Here is a tiny trained network, its code and every weight. The questions are about switching its units off for an input and a class, where a switched-off unit gives its printed mean instead of its output.

import numpy as np


def w(rows, s, z=0):
    codes = np.array(rows[::2]) - 128.0
    scale = np.full(codes.shape[1], s)
    scale[-1] = z or s
    return codes * scale


def f(y):
    return y / 2 * (1 + np.tanh(0.7978845608 * (y + 0.044715 * y**3)))


def log_softmax(a):
    a = a - a.max(-1, keepdims=True)
    return a - np.log(np.exp(a).sum(-1, keepdims=True))


def net(x, mask):
    res = np.array(x, float).reshape(1, 7) / 4 @ E
    y = f(res @ A[0][:, :-1].T + A[0][:, -1])
    res = res + np.where(mask, y, B[0][:, -1]) @ B[0][:, :-1]
    return log_softmax(res[-1] @ U[:, :-1].T + U[:, -1])


A, B = {}, {}
E = w([
[183,139,77,168,151,152,66,4,178,161,46],'x0',
[120,138,150,170,45,84,84,202,162,126,64],'x1',
[97,90,68,172,106,213,180,118,146,96,25],'x2',
[28,85,218,97,160,154,69,17,190,107,174],'x3',
[166,132,244,109,199,145,125,87,155,204,66],'x4',
[157,167,188,115,79,7,193,157,92,154,87],'x5',
[99,111,85,29,171,150,105,100,1,179,164],'x6',
],0.0085)
A[0] = w([
[106,107,94,131,152,251,104,89,131,117,128,103],'neuron 1',
[137,148,59,153,107,115,42,158,136,113,197,208],'neuron 2',
[151,124,111,113,132,83,54,86,122,171,121,251],'neuron 3',
[108,108,96,170,72,155,116,128,166,95,71,84],'neuron 4',
[144,142,183,127,144,93,100,107,139,149,148,138],'neuron 5',
[178,157,86,171,150,116,170,112,143,119,95,85],'neuron 6',
[124,130,187,156,124,153,121,178,175,99,177,55],'neuron 7',
[107,104,76,114,154,215,140,61,115,117,115,163],'neuron 8',
],0.018,0.0025)
B[0] = w([
[91,19,80,144,164,123,51,111,172,152,125,253],'neuron 1',
[179,121,155,68,110,133,103,164,102,173,209,203],'neuron 2',
[136,143,174,138,86,126,66,127,156,64,162,205],'neuron 3',
[116,190,166,169,127,123,153,86,141,66,52,206],'neuron 4',
[138,107,128,124,88,152,65,119,146,88,134,193],'neuron 5',
[145,129,100,138,50,124,110,163,143,99,85,185],'neuron 6',
[99,68,115,117,168,108,181,72,84,145,154,183],'neuron 7',
[118,7,118,138,167,116,171,163,131,181,151,248],'neuron 8',
],0.013,0.02)
U = w([
[191,209,157,160,44,103,128,170,141,96,21,115],'0',
[110,236,136,123,199,160,125,111,130,186,84,3],'1',
[162,86,123,61,127,74,213,197,35,194,174,180],'2',
[98,149,254,73,162,91,140,46,91,113,169,167],'3',
[131,54,143,123,129,109,78,140,166,147,127,135],'4',
[97,123,131,182,144,93,197,108,131,114,32,110],'5',
],0.0078,0.0048)

Each question gives the input, the list of numbers given to net, and the class t.
The units are the neurons (one row each of A and B). Each row of codes is followed by its name. A weight is (code - 128) times the scale printed after its matrix; where a second scale follows, it is the last column's (A, B and U).
mask holds one flag per neuron, in row order. A switched-off neuron (its flag False) gives its mean, the last column of its row in B, instead of its output. The means were averaged over made-up inputs and are rounded, as every weight is.
A unit's drop is (log p(t) with every unit on - log p(t) with that unit switched off) / (log p(t) with every unit on - log p(t) with every unit switched off).
The circuit of an input: a set's keep is (log p(t) with only the set's units on - log p(t) with every unit switched off) / (log p(t) with every unit on - log p(t) with every unit switched off). Starting from all 8 units, units are removed one at a time, each time the one whose removal leaves the highest keep (on an exact tie, the one counted first), for as long as the keep stays at least 0.8.
circuit, biggest first: the units of the circuit, biggest drop first
top k neurons: the k neurons with the biggest drops, biggest first
drop when u is switched off: that unit's drop, to one decimal
input [-8,8,1,-6,8,-3,7], class 2: circuit, biggest first : neuron 1
input [0,-7,8,-2,7,3,-5], class 5: top 2 neurons : neuron 2; neuron 3
input [-8,3,4,5,-7,-1,-3], class 3: top 2 neurons : neuron 4; neuron 8
input [7,-8,-4,-1,-6,6,-3], class 0: circuit, biggest first : neuron 1; neuron 8
input [1,-8,-3,-3,6,4,1], class 0: top 2 neurons : neuron 1; neuron 8
input [-2,-5,-5,8,-5,-1,-3], class 3: top 2 neurons : neuron 8; neuron 7
input [-2,8,-5,8,0,-6,-1], class 3: top 4 neurons : neuron 7; neuron 8; neuron 1; neuron 6
input [-8,3,6,-1,4,7,-1], class 5: top 2 neurons : neuron 2; neuron 8
input [-3,-3,-4,5,8,5,-8], class 3: top 3 neurons : neuron 1; neuron 7; neuron 8
input [-2,8,-4,-2,3,6,-1], class 0: top 4 neurons : neuron 1; neuron 8; neuron 2; neuron 5
input [-5,4,8,1,6,8,6], class 2: top 3 neurons : neuron 4; neuron 3; neuron 1
input [3,-6,2,8,-1,7,-6], class 5: top 3 neurons : neuron 2; neuron 1; neuron 3
input [-7,2,1,3,-6,6,-6], class 2: top 2 neurons : neuron 3; neuron 7
input [-1,6,-3,-2,-7,-3,0], class 2: circuit, biggest first : neuron 2
input [-7,-5,5,0,-6,6,-3], class 2: top 2 neurons : neuron 4; neuron 1
input [-3,-8,1,-4,5,-2,4], class 2: top 2 neurons : neuron 3; neuron 5
input [-1,-1,6,5,8,6,1], class 3: drop when neuron 1 is switched off : 1.2
input [7,0,-7,-2,8,0,0], class 0: drop when neuron 8 is switched off : 0.2
input [-6,7,-8,-4,3,-7,-7], class 2: drop when neuron 6 is switched off : 0.0
input [-8,7,3,7,6,5,-8], class 3: circuit, biggest first : neuron 7
